Here is a tiny trained network, its code and every weight. The questions are about switching its units off for an input and a class, where a switched-off unit gives its printed mean instead of its output.

import numpy as np


def w(rows, s, z=0):
    codes = np.array(rows[::2]) - 128.0
    scale = np.full(codes.shape[1], s)
    scale[-1] = z or s
    return codes * scale


def norm(h):
    return h / np.sqrt((h * h).mean(-1, keepdims=True) + 1e-5)


def f(y):
    return y / 2 * (1 + np.tanh(0.7978845608 * (y + 0.044715 * y**3)))


def log_softmax(a):
    a = a - a.max(-1, keepdims=True)
    return a - np.log(np.exp(a).sum(-1, keepdims=True))


def net(x, mask):
    res = np.array(x, float).reshape(1, 4) / 4 @ E
    u = 0
    for l in range(2):
        y = f(norm(res) @ A[l][:, :-1].T + A[l][:, -1])
        res = res + np.where(mask[u : u + 4], y, B[l][:, -1]) @ B[l][:, :-1]
        u += 4
    return log_softmax(norm(res)[-1] @ U[:, :-1].T + U[:, -1])


A, B = {}, {}
E = w([
[198,182,235,91,89,2],'x0',
[145,29,50,173,89,105],'x1',
[143,165,110,119,51,151],'x2',
[47,109,205,188,148,110],'x3',
],0.0085)
A[0] = w([
[57,52,204,179,131,136,126],'L0N0',
[107,64,142,109,254,106,146],'L0N1',
[21,138,139,90,129,97,2],'L0N2',
[199,34,116,80,119,54,145],'L0N3',
],0.008,0.0036)
B[0] = w([
[54,126,104,93,183,22,247],'L0N0',
[168,176,154,254,143,189,252],'L0N1',
[88,118,105,92,119,142,125],'L0N2',
[171,134,144,149,114,178,234],'L0N3',
],0.012,0.0037)
A[1] = w([
[2,106,94,103,163,62,88],'L1N0',
[74,163,149,124,102,87,29],'L1N1',
[121,215,228,45,70,139,87],'L1N2',
[132,73,67,91,166,75,251],'L1N3',
],0.01,0.0016)
B[1] = w([
[19,147,146,91,254,113,209],'L1N0',
[31,64,68,102,90,103,158],'L1N1',
[173,132,202,4,129,121,253],'L1N2',
[20,50,169,252,78,98,143],'L1N3',
],0.0075,0.0065)
U = w([
[120,113,181,254,119,109,2],'0',
[32,138,131,124,220,111,203],'1',
[218,124,123,113,99,126,53],'2',
[158,157,205,8,119,91,205],'3',
[100,76,57,171,65,153,91],'4',
[144,165,86,111,206,204,116],'5',
],0.012,0.0042)

Each question gives the input, the list of numbers given to net, and the class t.
The units are the neurons (one row each of A and B). Each row of codes is followed by its name. A weight is (code - 128) times the scale printed after its matrix; where a second scale follows, it is the last column's (A, B and U).
mask holds one flag per neuron, layer by layer. A switched-off neuron (its flag False) gives its mean, the last column of its row in B, instead of its output. The means were averaged over made-up inputs and are rounded, as every weight is.
A unit's drop is (log p(t) with every unit on - log p(t) with that unit switched off) / (log p(t) with every unit on - log p(t) with every unit switched off).
The circuit of an input: a set's keep is (log p(t) with only the set's units on - log p(t) with every unit switched off) / (log p(t) with every unit on - log p(t) with every unit switched off). Starting from all 8 units, units are removed one at a time, each time the one whose removal leaves the highest keep (on an exact tie, the one counted first), for as long as the keep stays at least 0.8.
units of the circuit, in order: the units of the circuit, biggest drop first
k most important neurons: the k neurons with the biggest drops, biggest first
k most important neurons of layer l: the k neurons of layer l with the biggest drops, biggest first
drop when u is switched off: that unit's drop, to one decimal
input [4,4,4,2], class 2: most important neuron	[L1N0]
input [-8,8,-5,1], class 0: 2 most important neurons	[L1N3, L0N1]
input [6,5,-4,-5], class 2: 2 most important neurons	[L0N3, L1N2]
input [-1,0,1,-1], class 4: units of the circuit, in order	[L1N2, L1N0]
input [-5,2,-3,-3], class 4: 2 most important neurons	[L1N0, L1N2]
input [-2,2,2,-6], class 4: 2 most important neurons	[L0N1, L1N2]
input [-5,-5,7,2], class 3: 2 most important neurons of layer 0	[L0N1, L0N0]
input [-6,6,8,5], class 1: 4 most important neurons	[L1N0, L0N1, L0N3, L0N0]
input [6,5,-2,-1], class 2: 2 most important neurons of layer 0	[L0N3, L0N0]
input [1,3,-3,-4], class 2: 2 most important neurons	[L0N3, L1N0]
input [0,4,-3,2], class 0: 3 most important neurons	[L0N1, L0N3, L1N2]
input [4,2,-6,-3], class 2: 2 most important neurons of layer 1	[L1N0, L1N3]
input [1,2,-7,1], class 0: 2 most important neurons	[L0N1, L1N0]
input [7,6,-3,3], class 0: most important neuron	[L1N2]
input [2,4,5,5], class 1: 2 most important neurons	[L1N0, L0N0]
input [-1,1,4,-1], class 4: 2 most important neurons	[L1N2, L0N0]
input [0,3,7,7], class 1: drop when L1N0 is switched off	0.2
input [3,-2,-8,-4], class 5: drop when L0N1 is switched off	0.4
input [4,3,3,-1], class 2: drop when L0N3 is switched off	0.4
input [3,3,3,0], class 2: most important neuron of layer 1	[L1N0]
